Each row has a name. Each question is about the rows just above it. Places in a row count from 0.

[ 99  99  99 151] : (22)
[ 98  71 111 117] : (101)
[ 98  71 111 152] : (16)
The row with [ 98  71 111 117] is	(101)
The row with [ 98  71 111 152] is	(16)
At which places does (22) hold [99]?	0 1 2

[155  93 142 134 157]  (95)
[141 121 141 153 124]  (108)
[103 121 137  91 134]  (169)
[121 123 142 137  92]  (78)
[144 160 134 125 122]  (139)
[159 122 122 159 122]  (113)
[ 95 123 110 118 118]  (45)
[145 155 139 138 111]  (2)
[127 134 126 125 129]  (99)
What comes right after [153] in the named rows?	[124]
What comes right after [126] in the named rows?	[125]
At which places does (45) hold [118]?	3 4
Places of [159] in row (113):	0 3

[162 187 121 112 131 115 162 129 111 130 143 120 146 180 146 105 121 147]  (87)
[130 157 121 123 111 135 153 166 151 130 168 158 127 126 137  87 151 130]  (14)
[130 181 107 126 126 105 144 166 174  86 126 120 127 162 116  96 144 101]  (26)
Every place of [146] in (87):	12 14
The entry that follows [157]:	[121]

[143 139 134 146  98 142 143  88 115 115 141 137 110 113 154 127 142 131
 129] : (58)
[143 139 134 146  98 142 139  88 109 137 145 143 103 113 154 127 142 131
 129] : (143)
[115 117 120 123 158 120 139 135 138 146 120 130 151 139 118 119 154 125
 120] : (144)
[143 139 154 146  98 142 139  88 109 137 145 143  87 113 154 129 142 131
 129] : (72)
[120 151 120 134 134 137 116 144 138 116 123 104 124 126 137 137 151 151
 129] : (29)
[120 130 130  99 158 120 112 144 138 119 127 150 137 139  90 124 112  92
 135] : (151)
[138 121 144 152  75 131 134  88 109 128 141 143 103 108 145 134 130 138
 131] : (159)
[115 139 110 134 134 124 112 135 143 119 130 104 130 130 154 137 124 138
 132] : (33)
[143 108 149 140  87 124 130 116 109 123 123 130 110 121 127 134 118 151
 126] : (69)
What comes right after [149] in the named rows?	[140]
Every place of [143] in (72):	0 11
Every place of [116] in (29):	6 9
At which places does (29) hold [151]?	1 16 17

[172 144 117 146 145] = (28)
[144 145 139 119 171] = (124)
[123 130 133 122 141] = (64)
The entry that follows [139]:	[119]
What comes right after [133] in the named rows?	[122]
What comes right after [146] in the named rows?	[145]

[118  80  95 109 104  99] : (77)
[108 118 137 116  88 182] : (80)
[168 175 161 146 152 156] : (84)
[147 138 120 141 167  75] : (142)
[148 137 121 140 167  75] : (6)
[117  81  97 110 104  98] : (177)
[108 117 136 118  88 180] : (156)
[109 116 136 116  87 182] : (168)
[117  82  96 109 105  98] : (85)
What comes right after [140] in the named rows?	[167]
The entry that follows [148]:	[137]
Right after [152] comes	[156]
What comes right after [97] in the named rows?	[110]

[118 117 117 117 182 151 151] : (125)
[161  99 135 127 150 133 111] : (18)
[113 162 117 176 124 124 119] : (180)
[108 120 124 111 128 121 117] : (164)
[104 142 128 170 118 141 128] : (147)
[127 103 146 124 179 149 135] : (197)
[ 93 153 117 139  99 108 130] : (49)
[123 114 124  99 112 122 144] : (55)
[ 93 153 117 139  99 108 113] : (61)
[139 169 139 143 169 140 110] : (114)
[112 161 123 177 125 122 111] : (127)
[137  99 147 125 176 145 124] : (11)
Every place of [117] in (125):	1 2 3
At which places does (114) hold [143]?	3

[129 154 131 138 138 138 111 105 133 128 148 109 130 137 105 138 138 134
 126 132 119 110 130] : (37)
[138 146 107 142 161 118 120 124 104 121 138 115 112 156 119 126 126 104
 155 133 114 104 136] : (134)
[123 129 115 127 140 135 145 136 117 130 125 144 110 113 143 120 127 145
 122 140 136 127 121] : (17)
[129 148 147 141 132 150 115 122 142 118 104 118 116 146 132 138  99 135
 139 122 109 132 145] : (15)
[116  98 128 115 107 107 122 109 143 147 132 115 128 173 103 125 134 125
 147 130 165 167 162] : (141)
[120 141  94 121 129 113 149 115  96 131 144 145 109 143 109 105 144 149
 128 140 121 149 143] : (102)
[123 123 115 127 140 135 145 136 117 130 125 136 141 134 122 113 138 105
 122 113 100 167 140] : (27)
[129 148 147 141 132 150 115 122 142 118 104 118 116 146 132 138  99 135
 139 127 109 132 145] : (176)
At which places does (37) hold [138]?	3 4 5 15 16
Every place of [124] in (134):	7

[104 141 133 136 174 117 155 126 130 123 134 145 116 149 133 123 131 140
 116 136 125 123 109 157 138 102 118  94 130 131 132 135 130 139 169 103
 133 140 125  96 131 117 139 130 133 128 132 124 136 131 122] : (63)
[134  99 144 143 114 120 121  98 124 124 122 128 123 168 125 116  89 114
 114 126 121 134 141 128 132 136 110 140 112 128 134 125 131 134 134  99
 127 124 128 124 136 128 126 153 127 127 133 159 173 106 125] : (42)
[106 114 121  84 101 129 137 132 137 135 138 122 115 137 134 126 142 133
 148 125 141 135 142 121 135 117 119  96 152 154 122 150 134 134 118 138
 122 127 123 136 130 104 127 122 136  98 140 132 165 131 129] : (171)
[103 129 122 109 115 131 175 149 155 123 130 137 149 136 125 120 125  85
 112 131 131 142 138 160 140 111 138 100 133 124 124 112 138 115 105 114
 124 135 125 133 115 136 135 124 129 152 132 140 140 116 126] : (20)
[132 131 136 151 153 126 135 122 131 127 123 134 123 160 139 134 121 137
 111 119 132 127 133 160 137 124 114 123 127 134 128 159 123  99 173  89
 131 129 135 135 120 127 127 140 126 158 121 142 104 113 130] : (110)
[133 138 129 107 132 128 133 117 126 128 133 149 138 134 134 120 115 143
 135 140 114 157 139 128 120 126 113 115 124 126 127 113 131 114 120  97
 129 126 121 155 121 133 115 139 135 130 130 115  88 138 144] : (13)
[112 169 142 140 153 135 169 116 141 128 149 153 144 131 123 137 109 110
 131 132 120 114 145 123 131 131 129 122 114 128 126 123 169 149 123 129
 141 169 132 153 121 144 123 122 129 129 140 139 123 129 121] : (48)
[ 99 164 115 151 138 125 169 119 127 129 109 141 128 139 122 120 146 118
 153 133 144 125 121  95 141 143 103 133 136 131 130 106 127 148 151 114
 130 122 128 137 130 124 129 138 114  98 139 106 125 128 125] : (34)
[181 158 134 108 151 125 139 124 125 126 127 152 128 156 134 110 113  69
 146 133 131 101 106 114 111 107 115 151 155 124 130 118 128 136  91 161
 117 137 136 156 141 121 125 147 139 113 129 125 127 126 126] : (187)
Places of [142] in row (171):	16 22
Right after [100] comes	[133]
[181 158 134 108 151 125 139 124 125 126 127 152 128 156 134 110 113  69
 146 133 131 101 106 114 111 107 115 151 155 124 130 118 128 136  91 161
 117 137 136 156 141 121 125 147 139 113 129 125 127 126 126] is in which row?	(187)
Whose row is [133 138 129 107 132 128 133 117 126 128 133 149 138 134 134 120 115 143
 135 140 114 157 139 128 120 126 113 115 124 126 127 113 131 114 120  97
 129 126 121 155 121 133 115 139 135 130 130 115  88 138 144]?	(13)
Every place of [153] in (48):	4 11 39
Places of [169] in row (48):	1 6 32 37

[ 90 153 171  88 161 157 105 105 103] = (4)
[155  84 118 172 134 150 113  93 125] = (104)
[104 117 123 137 150 120 106 107  83] = (92)
[118 122 162 135 118 162  85 162 122] = (83)
[129 145  99  91 117  94 131 118 164] = (123)
[121  95 141 100  83 126 143 145 161] = (70)
The entry that follows [100]:	[83]
Right after [123] comes	[137]
The entry that follows [99]:	[91]
Right after [113] comes	[93]
What comes right after [121] in the named rows?	[95]
Places of [162] in row (83):	2 5 7
The entry that follows [104]:	[117]

[170 177 147 130 129 128 128] = (59)
[128 128 133 155 181 160 135] = (195)
[128 128 128 128 132 151 180] = (136)
[170 177 147 131 129 129 128] = (181)
[129 135 162 179 154 132 127] = (146)
[166 178 150 132 128 128 129] = (103)
[127 128 131 151 179 165 138] = (186)
[127 128 128 129 142 173 174] = (178)
[161 181 155 133 129 128 128] = (62)
[166 178 150 132 128 137 128] = (192)
Right after [130] comes	[129]
The row with [127 128 131 151 179 165 138] is	(186)

[151 181 163 156 103 156 115]  (96)
[116 137 189 133 188 182 131]  (44)
[ 91 128 130 119 165  82 118]  (111)
[143 143  98 131 131 131 131]  (66)
Right after [189] comes	[133]
Right after [188] comes	[182]
Places of [156] in row (96):	3 5
Places of [131] in row (66):	3 4 5 6
Places of [188] in row (44):	4

[127 134 108 137 153 143]  (40)
[124 138  90 145 145  94]  (54)
[144 125 125 144 125 125]  (24)
What comes right after [90] in the named rows?	[145]
Places of [145] in row (54):	3 4
Right after [137] comes	[153]
Right after [138] comes	[90]
Every place of [144] in (24):	0 3

